Below are the code and all the weights of a small trained network. Each question names an input and a target symbol and asks about switching units off, where a switched-off unit gives its printed mean instead of its output.

import numpy as np


def w(rows, s, z=0):
    codes = np.array(rows[::2]) - 128.0
    scale = np.full(codes.shape[1], s)
    scale[-1] = z or s
    return codes * scale


def softmax(a):
    e = np.exp(a - a.max(-1, keepdims=True))
    return e / e.sum(-1, keepdims=True)


def log_softmax(a):
    a = a - a.max(-1, keepdims=True)
    return a - np.log(np.exp(a).sum(-1, keepdims=True))


def net(x, mask):
    ids = ['ΘΛΞΠΨβδεημστφω'.index(c) for c in x.split()]
    T = len(ids)
    res = E[ids] + P[:T]
    u = 0
    for l in range(3):
        r = res
        for j in range(2):
            rows = slice(3 * j, 3 * j + 3)
            q, k, v = (r @ M[l][rows].T for M in (Q, K, V))
            z = softmax(np.where(np.tri(T) > 0, q @ k.T / 3**0.5, -1e9)) @ v
            o = O[l][rows]
            res = res + np.where(mask[u + j], z, o[:, -1]) @ o[:, :-1]
        u += 2
    return log_softmax(res[-1] @ U[:, :-1].T + U[:, -1])


Q, K, V, O = {}, {}, {}, {}
E = w([
[50,183,141,99,170,150,163,79,130,61,101,118],'Θ',
[193,178,123,151,155,138,46,60,190,71,66,87],'Λ',
[57,126,139,124,139,72,139,148,60,200,182,104],'Ξ',
[173,139,57,142,130,84,192,112,103,86,151,91],'Π',
[92,178,76,74,131,111,117,54,135,247,74,112],'Ψ',
[172,151,201,76,177,125,60,194,104,98,155,57],'β',
[103,114,91,181,111,161,143,50,102,46,172,171],'δ',
[139,163,147,88,172,74,178,64,185,118,147,130],'ε',
[141,94,98,174,172,192,164,112,185,169,166,144],'η',
[70,158,169,139,119,182,70,136,182,163,129,205],'μ',
[162,160,120,182,81,157,66,136,88,174,130,133],'σ',
[197,128,109,146,125,98,98,102,157,137,186,169],'τ',
[102,126,149,170,44,197,135,196,179,124,118,90],'φ',
[131,187,151,137,66,58,88,118,143,92,114,108],'ω',
],0.016)
P = w([
[162,27,165,104,134,118,142,123,111,117,86,141],'0',
[102,80,135,153,132,90,118,149,116,128,102,121],'1',
[121,146,141,105,99,183,179,128,93,141,145,151],'2',
[122,86,133,141,143,76,126,164,115,114,86,85],'3',
[177,136,209,64,83,156,163,43,133,149,162,174],'4',
[112,175,109,133,118,167,153,147,123,125,158,132],'5',
[102,101,128,169,155,64,111,192,124,108,97,109],'6',
[160,162,198,77,116,155,151,46,157,176,169,152],'7',
[109,206,90,166,127,146,131,148,152,124,165,104],'8',
[79,76,118,150,157,76,120,178,115,117,78,103],'9',
[164,173,211,97,150,143,135,52,175,168,210,146],'10',
[111,250,67,179,148,119,112,119,161,131,152,91],'11',
],0.015)
Q[0] = w([
[107,55,123,100,142,164,164,128,168,74,94,195],'0.h1',
[190,228,177,48,14,221,165,58,132,176,247,133],'0.h1',
[102,142,130,196,165,76,106,150,187,90,129,109],'0.h1',
[160,242,228,111,155,199,140,112,214,101,160,186],'0.h2',
[136,152,196,98,145,95,80,184,28,198,228,45],'0.h2',
[99,130,79,199,68,74,254,92,80,152,235,173],'0.h2',
],0.0064)
K[0] = w([
[118,109,133,128,150,135,155,166,94,82,90,145],'0.h1',
[100,255,90,154,134,145,104,144,163,143,226,80],'0.h1',
[160,101,182,152,159,113,118,120,128,129,141,120],'0.h1',
[133,217,159,122,134,138,103,121,197,88,151,154],'0.h2',
[145,147,205,97,133,76,77,146,45,196,208,83],'0.h2',
[146,145,53,169,100,68,220,128,130,140,195,167],'0.h2',
],0.0096)
V[0] = w([
[124,188,66,191,90,154,151,47,83,193,98,119],'0.h1',
[174,164,108,122,133,143,99,113,79,192,139,92],'0.h1',
[79,182,151,104,59,64,149,170,242,62,139,149],'0.h1',
[81,198,135,135,231,173,146,107,194,39,214,144],'0.h2',
[146,148,143,125,127,146,112,102,171,136,135,196],'0.h2',
[121,40,111,131,94,179,189,123,78,98,2,146],'0.h2',
],0.0062)
O[0] = w([
[93,158,202,117,157,145,126,166,209,3,180,150,97],'0.h1',
[87,149,23,97,130,171,114,140,178,76,111,162,158],'0.h1',
[168,197,213,136,93,105,117,124,101,121,157,5,141],'0.h1',
[147,108,53,105,105,141,126,51,48,196,150,41,166],'0.h2',
[191,101,195,98,56,155,113,100,155,156,158,80,133],'0.h2',
[186,174,209,155,193,95,103,148,120,110,71,116,3],'0.h2',
],0.0071,0.0044)
Q[1] = w([
[95,120,132,229,186,2,92,146,153,123,43,120],'1.h1',
[130,144,94,128,193,108,71,209,81,141,89,89],'1.h1',
[104,66,144,84,38,169,177,84,116,163,177,139],'1.h1',
[153,136,172,34,140,29,119,154,125,128,134,84],'1.h2',
[105,186,86,98,129,132,137,89,130,139,169,128],'1.h2',
[104,153,126,78,101,213,113,131,129,114,168,98],'1.h2',
],0.0076)
K[1] = w([
[189,71,255,117,230,99,150,143,103,97,60,190],'1.h1',
[158,53,139,125,68,83,165,66,147,166,53,165],'1.h1',
[142,238,31,157,171,183,115,162,161,105,167,68],'1.h1',
[128,129,158,73,145,65,144,133,116,134,86,85],'1.h2',
[86,196,56,116,146,126,131,94,137,138,186,103],'1.h2',
[136,169,118,119,108,191,134,154,140,112,161,69],'1.h2',
],0.0087)
V[1] = w([
[144,140,129,176,159,241,128,53,106,50,2,80],'1.h1',
[63,107,157,218,47,94,178,16,205,178,91,172],'1.h1',
[44,97,142,123,116,199,120,167,86,145,139,46],'1.h1',
[172,155,211,88,185,34,159,183,204,138,144,121],'1.h2',
[134,135,142,93,85,14,224,222,215,222,136,99],'1.h2',
[190,69,193,65,84,112,132,197,91,116,112,15],'1.h2',
],0.0054)
O[1] = w([
[206,213,205,90,231,171,140,230,152,74,94,90,209],'1.h1',
[62,49,191,195,144,195,130,34,159,37,139,19,73],'1.h1',
[183,143,174,139,126,121,192,173,72,249,97,107,66],'1.h1',
[40,50,37,136,104,203,153,26,152,159,56,116,149],'1.h2',
[120,122,96,153,124,255,192,82,35,79,51,117,153],'1.h2',
[157,178,103,209,189,106,172,20,160,111,61,232,252],'1.h2',
],0.006,0.0014)
Q[2] = w([
[89,167,103,157,116,100,137,155,189,96,135,133],'2.h1',
[153,186,160,2,81,193,177,99,89,142,220,136],'2.h1',
[76,112,53,170,187,103,89,167,121,100,58,114],'2.h1',
[127,137,162,59,107,160,154,130,87,143,209,140],'2.h2',
[61,109,82,196,190,87,121,159,152,100,83,122],'2.h2',
[155,152,163,66,94,190,151,108,119,119,175,139],'2.h2',
],0.0083)
K[2] = w([
[159,158,162,67,118,201,167,87,149,105,141,183],'2.h1',
[119,236,18,144,54,136,127,138,131,163,222,33],'2.h1',
[181,2,174,65,113,55,157,71,114,120,51,238],'2.h1',
[108,193,38,165,26,139,99,157,169,162,153,37],'2.h2',
[155,15,196,107,125,115,131,86,155,130,80,252],'2.h2',
[100,239,48,174,58,164,178,148,176,162,237,52],'2.h2',
],0.0055)
V[2] = w([
[200,126,152,196,115,166,46,126,163,139,190,150],'2.h1',
[58,136,230,123,127,125,92,141,105,175,146,145],'2.h1',
[129,95,73,143,164,126,159,126,118,134,206,162],'2.h1',
[151,108,144,2,67,62,64,37,132,99,113,146],'2.h2',
[106,129,99,95,103,201,62,138,166,175,57,163],'2.h2',
[100,147,148,186,49,75,88,190,90,76,106,165],'2.h2',
],0.0087)
O[2] = w([
[187,62,107,110,157,197,141,173,80,79,41,165,173],'2.h1',
[98,77,111,129,169,133,58,111,122,202,61,44,3],'2.h1',
[121,77,111,125,122,94,89,90,123,117,102,210,36],'2.h1',
[118,167,154,138,114,186,67,114,55,148,166,138,236],'2.h2',
[160,124,88,44,72,158,127,116,147,150,128,64,193],'2.h2',
[114,191,8,197,186,200,132,139,160,150,103,127,43],'2.h2',
],0.012,0.0023)
U = w([
[131,175,226,133,192,46,92,203,157,180,136,77,81],'Θ',
[175,191,186,36,106,206,143,236,79,53,140,128,43],'Λ',
[73,67,88,185,142,64,48,106,184,157,126,131,240],'Ξ',
[81,197,97,80,154,89,127,174,240,28,189,230,142],'Π',
[64,138,126,15,54,160,97,176,200,87,182,85,28],'Ψ',
[206,202,70,67,37,74,121,211,51,227,90,171,252],'β',
[106,132,186,165,238,136,74,146,109,126,54,202,151],'δ',
[88,102,211,141,47,128,119,109,47,102,153,124,15],'ε',
[120,19,144,71,71,71,133,188,163,61,67,139,177],'η',
[136,54,151,145,81,170,120,123,14,173,48,36,119],'μ',
[105,126,20,53,167,206,100,172,197,82,93,182,94],'σ',
[83,81,88,105,44,229,99,81,32,58,84,227,59],'τ',
[158,134,110,124,98,109,235,174,203,123,97,71,105],'φ',
[107,231,115,210,124,253,135,90,89,148,161,112,196],'ω',
],0.0035,0.0032)

Each question gives the input, a string of symbols that net reads in full, and the target symbol t.
The units are the heads (3 rows each of Q, K, V and O). Each row of codes is followed by its name. A weight is (code - 128) times the scale printed after its matrix; where a second scale follows, it is the last column's (O and U).
mask holds one flag per head, layer by layer. A switched-off head (its flag False) gives its mean, the last column of its rows in O, instead of its output. The means were averaged over made-up inputs and are rounded, as every weight is.
A unit's drop is (log p(t) with every unit on - log p(t) with that unit switched off) / (log p(t) with every unit on - log p(t) with every unit switched off).
The circuit of an input: a set's keep is (log p(t) with only the set's units on - log p(t) with every unit switched off) / (log p(t) with every unit on - log p(t) with every unit switched off). Starting from all 6 units, units are removed one at a time, each time the one whose removal leaves the highest keep (on an exact tie, the one counted first), for as long as the keep stays at least 0.8.
units of the circuit, in order: the units of the circuit, biggest drop first
unit that matters most: the unit with the biggest drop
heads that matter: for each layer, one digit per head in row order, 1 if its drop is at least 0.15 and else 0, layers parted by /
input Π μ Π μ β σ ω β ω ω σ Ξ, target Ξ: unit that matters most : 0.h2
input η η ε Θ δ Ψ β Λ, target Ψ: heads that matter : 10 / 00 / 01
input τ δ τ η, target τ: units of the circuit, in order : 2.h1, 1.h1, 2.h2
input μ ω Θ Ψ φ Ξ Θ, target μ: heads that matter : 00 / 00 / 10
input β τ Ξ ε Π, target Ξ: units of the circuit, in order : 2.h1, 1.h1
input σ ω Λ β, target σ: heads that matter : 01 / 00 / 01
input τ μ δ β σ ε, target ε: heads that matter : 01 / 00 / 01
input Ξ τ φ β ω Λ, target Λ: heads that matter : 01 / 11 / 10
input ω σ Π ω β δ σ φ, target δ: units of the circuit, in order : 1.h2, 2.h2, 2.h1
input μ ω Ψ β β β Π, target μ: units of the circuit, in order : 2.h1, 0.h1, 1.h1
input β μ ε β μ β β β ω η η, target ω: units of the circuit, in order : 2.h2, 0.h1
input Π Θ Ξ Π Θ β Λ τ τ β, target Π: heads that matter : 01 / 00 / 10
input η β ω Λ β β δ ω, target β: heads that matter : 00 / 10 / 00
input ε Π ω τ Π φ μ ω, target φ: units of the circuit, in order : 2.h2, 1.h1
input η ω Ξ Λ τ Π ω, target η: units of the circuit, in order : 2.h2, 0.h1
input Π ω φ μ Ξ ω Λ η Ξ η, target Π: units of the circuit, in order : 2.h1, 0.h2, 1.h1
input ω ω μ η Ψ β σ ε, target β: unit that matters most : 1.h1
input μ ε Ξ τ β ω β β β τ, target μ: units of the circuit, in order : 2.h1, 0.h2, 0.h1
input Π β ω Λ δ Π Λ Λ, target Π: heads that matter : 00 / 00 / 11
input β Π Λ β β σ σ Θ ω η, target β: unit that matters most : 1.h1
input Π σ σ Ψ ω, target σ: units of the circuit, in order : 2.h2, 0.h1, 2.h1, 1.h2
input Λ β Π β Ξ φ σ, target Λ: heads that matter : 01 / 10 / 10
input μ ε ω η ε Λ ω Ξ β ε Θ, target β: units of the circuit, in order : 1.h1, 0.h2
input β β β Π β φ Θ, target β: units of the circuit, in order : 1.h1, 0.h1
input Λ σ β Θ Λ β ω ω Ψ ω ω ω, target ω: units of the circuit, in order : 2.h2, 0.h1, 1.h2, 0.h2
input β τ σ, target σ: heads that matter : 10 / 00 / 11
input β Ψ Π ω ω β ω τ, target β: units of the circuit, in order : 1.h1
input β τ β β β β β Ξ η η ω, target η: heads that matter : 00 / 00 / 11
